Here is a tiny trained network, its code and every weight. The questions are about switching its units off for an input and a class, where a switched-off unit gives its printed mean instead of its output.

import numpy as np


def w(rows, s, z=0):
    codes = np.array(rows[::2]) - 128.0
    scale = np.full(codes.shape[1], s)
    scale[-1] = z or s
    return codes * scale


def norm(h):
    return h / np.sqrt((h * h).mean(-1, keepdims=True) + 1e-5)


def f(y):
    return y / 2 * (1 + np.tanh(0.7978845608 * (y + 0.044715 * y**3)))


def log_softmax(a):
    a = a - a.max(-1, keepdims=True)
    return a - np.log(np.exp(a).sum(-1, keepdims=True))


def net(x, mask):
    res = np.array(x, float).reshape(1, 5) / 4 @ E
    u = 0
    for l in range(3):
        y = f(norm(res) @ A[l][:, :-1].T + A[l][:, -1])
        res = res + np.where(mask[u : u + 8], y, B[l][:, -1]) @ B[l][:, :-1]
        u += 8
    return log_softmax(norm(res)[-1] @ U[:, :-1].T + U[:, -1])


A, B = {}, {}
E = w([
[74,156,126,37,251,52,112,83,219,104,44],'x0',
[114,19,155,66,190,129,176,102,19,49,167],'x1',
[106,163,66,76,177,169,210,163,160,181,184],'x2',
[55,130,101,254,222,184,131,124,84,99,50],'x3',
[16,143,160,101,124,109,96,97,116,174,181],'x4',
],0.0015)
A[0] = w([
[67,55,179,66,169,202,107,173,102,71,142,143],'L0N0',
[196,102,103,91,165,158,177,74,63,83,124,119],'L0N1',
[253,116,107,128,152,141,242,178,157,87,61,72],'L0N2',
[175,139,66,124,156,106,152,132,97,156,134,81],'L0N3',
[92,155,65,73,159,205,233,200,151,138,139,69],'L0N4',
[122,136,71,150,144,150,90,78,102,134,81,15],'L0N5',
[132,123,124,165,158,128,121,12,132,211,173,254],'L0N6',
[128,57,131,116,145,96,224,102,72,72,124,50],'L0N7',
],0.0031,0.00094)
B[0] = w([
[129,111,176,117,46,151,142,151,185,210,75,205],'L0N0',
[80,101,94,149,140,71,126,141,159,219,142,192],'L0N1',
[75,161,107,151,96,122,86,1,147,148,125,215],'L0N2',
[137,74,146,157,159,197,126,83,127,110,146,133],'L0N3',
[105,104,151,106,161,189,38,157,132,102,153,247],'L0N4',
[84,146,179,102,86,110,131,157,153,69,139,120],'L0N5',
[172,147,152,142,90,109,189,124,102,144,159,191],'L0N6',
[154,95,170,120,146,94,79,123,153,180,90,191],'L0N7',
],0.0039,0.0015)
A[1] = w([
[120,111,132,179,154,189,181,69,154,127,73,211],'L1N0',
[71,94,131,160,170,210,121,190,87,112,38,178],'L1N1',
[108,125,92,132,113,32,107,148,163,116,82,134],'L1N2',
[3,191,216,92,104,112,239,131,89,164,188,109],'L1N3',
[116,115,175,149,76,55,16,59,81,42,103,2],'L1N4',
[191,103,88,133,73,220,97,197,25,197,94,166],'L1N5',
[132,189,155,123,143,211,117,145,184,145,155,127],'L1N6',
[83,101,115,145,164,86,97,100,132,139,115,195],'L1N7',
],0.003,0.00083)
B[1] = w([
[58,175,42,89,67,49,127,157,93,149,213,201],'L1N0',
[142,118,135,56,85,38,171,129,211,38,209,224],'L1N1',
[192,149,137,124,145,196,96,173,6,109,147,179],'L1N2',
[144,123,16,199,123,93,45,5,159,100,97,223],'L1N3',
[119,113,71,119,144,218,73,115,208,110,160,187],'L1N4',
[148,243,196,45,177,127,156,73,45,147,118,251],'L1N5',
[198,3,108,172,181,132,61,152,143,116,159,222],'L1N6',
[182,133,157,182,25,139,235,150,72,125,122,204],'L1N7',
],0.0026,0.0013)
A[2] = w([
[155,180,136,43,185,78,125,120,152,112,71,113],'L2N0',
[142,218,45,87,95,171,124,108,142,138,70,4],'L2N1',
[81,132,80,68,69,78,108,40,153,180,160,255],'L2N2',
[149,105,205,141,53,141,27,181,108,41,60,174],'L2N3',
[231,110,106,37,35,117,116,138,179,129,153,138],'L2N4',
[90,165,150,188,109,102,174,210,157,115,107,167],'L2N5',
[78,151,135,62,199,117,85,141,175,105,28,113],'L2N6',
[153,205,97,185,99,122,57,253,187,187,104,160],'L2N7',
],0.0034,0.00093)
B[2] = w([
[102,172,174,201,60,159,181,143,51,134,219,159],'L2N0',
[81,99,172,154,86,101,93,126,98,178,124,163],'L2N1',
[161,148,105,185,143,127,118,154,137,85,61,252],'L2N2',
[113,137,63,103,227,184,124,157,174,186,195,176],'L2N3',
[21,127,100,149,174,105,184,136,119,61,141,208],'L2N4',
[107,119,144,59,131,71,200,126,110,93,181,138],'L2N5',
[212,134,121,139,72,187,120,114,52,181,183,188],'L2N6',
[136,3,171,62,158,93,160,98,103,146,76,225],'L2N7',
],0.0039,0.0028)
U = w([
[199,181,177,141,60,174,159,114,21,183,200,154],'0',
[133,1,193,75,147,52,147,127,132,208,65,151],'1',
[122,103,77,101,212,220,57,160,181,139,192,150],'2',
[128,141,63,208,76,100,70,49,145,105,74,143],'3',
[66,144,104,121,131,46,218,175,132,10,164,131],'4',
[161,153,165,113,117,127,108,197,149,107,81,81],'5',
[179,192,220,40,52,183,109,238,211,57,51,2],'6',
[204,195,239,46,84,171,118,197,218,44,59,11],'7',
],0.0072,0.006)

Each question gives the input, the list of numbers given to net, and the class t.
The units are the neurons (one row each of A and B). Each row of codes is followed by its name. A weight is (code - 128) times the scale printed after its matrix; where a second scale follows, it is the last column's (A, B and U).
mask holds one flag per neuron, layer by layer. A switched-off neuron (its flag False) gives its mean, the last column of its row in B, instead of its output. The means were averaged over made-up inputs and are rounded, as every weight is.
A unit's drop is (log p(t) with every unit on - log p(t) with that unit switched off) / (log p(t) with every unit on - log p(t) with every unit switched off).
The circuit of an input: a set's keep is (log p(t) with only the set's units on - log p(t) with every unit switched off) / (log p(t) with every unit on - log p(t) with every unit switched off). Starting from the 12 units with the biggest drops (on a tie, the unit counted first), units are removed one at a time, each time the one whose removal leaves the highest keep (on an exact tie, the one counted first), for as long as the keep stays at least 0.8.
units of the circuit, in order: the units of the circuit, biggest drop first
unit that matters most: the unit with the biggest drop
k most important neurons: the k neurons with the biggest drops, biggest first
top k neurons in layer l: the k neurons of layer l with the biggest drops, biggest first
input [-1,3,3,-2,7], class 3: units of the circuit, in order => [L1N3]
input [-2,6,8,-7,2], class 2: 2 most important neurons => [L0N4; L2N7]
input [6,3,7,-7,-8], class 3: 2 most important neurons => [L0N2; L1N5]
input [-2,3,-5,0,-6], class 3: 3 most important neurons => [L0N2; L0N4; L0N1]
input [7,5,-1,-5,-4], class 0: units of the circuit, in order => [L2N0; L2N6]
input [8,3,-5,8,-7], class 0: top 3 neurons in layer 2 => [L2N6; L2N0; L2N4]
input [-6,-8,-4,2,-3], class 1: 4 most important neurons => [L2N7; L2N6; L2N0; L1N7]
input [-5,-6,3,5,-5], class 1: 2 most important neurons => [L2N7; L1N3]
input [-7,1,2,-8,1], class 4: 2 most important neurons => [L2N4; L2N6]
input [8,-4,3,7,1], class 0: units of the circuit, in order => [L2N6; L2N0]
input [8,2,-2,-8,-7], class 0: 3 most important neurons => [L2N0; L2N6; L1N1]
input [-6,0,-7,8,5], class 4: units of the circuit, in order => [L1N1; L2N6; L0N2]
input [1,3,-1,-8,-8], class 3: units of the circuit, in order => [L0N2; L2N2]
input [-4,6,-7,-8,-2], class 4: 3 most important neurons => [L2N4; L0N4; L2N7]
input [-6,-7,0,-1,-1], class 1: 2 most important neurons => [L2N7; L2N6]
input [-2,0,-2,8,5], class 4: units of the circuit, in order => [L0N2; L1N1]
input [-4,5,-8,-5,3], class 2: 3 most important neurons => [L2N3; L1N4; L2N7]
input [-2,-3,2,-7,2], class 4: units of the circuit, in order => [L2N4]
input [2,-2,1,-4,2], class 4: 3 most important neurons => [L2N4; L0N2; L1N5]
input [8,3,3,6,-4], class 0: unit that matters most => L2N6
input [-6,-6,-6,-8,2], class 4: units of the circuit, in order => [L2N4; L2N6]
input [-4,3,-8,-6,1], class 2: units of the circuit, in order => [L2N3; L1N4]
input [-6,5,8,-4,4], class 2: units of the circuit, in order => [L2N0; L0N4; L1N3]
input [8,-7,-5,6,5], class 0: top 3 neurons in layer 0 => [L0N2; L0N1; L0N0]
input [-7,0,8,1,-5], class 2: top 2 neurons in layer 2 => [L2N0; L2N6]
input [5,-4,5,1,6], class 3: units of the circuit, in order => [L1N3; L2N2]
input [-2,2,0,-7,-8], class 3: units of the circuit, in order => [L0N2; L2N2]
input [5,3,-1,-2,-2], class 0: unit that matters most => L2N0
input [-5,2,-3,0,7], class 3: units of the circuit, in order => [L1N3; L0N4; L2N2]
input [5,-4,-6,0,5], class 2: 3 most important neurons => [L2N3; L1N5; L1N2]
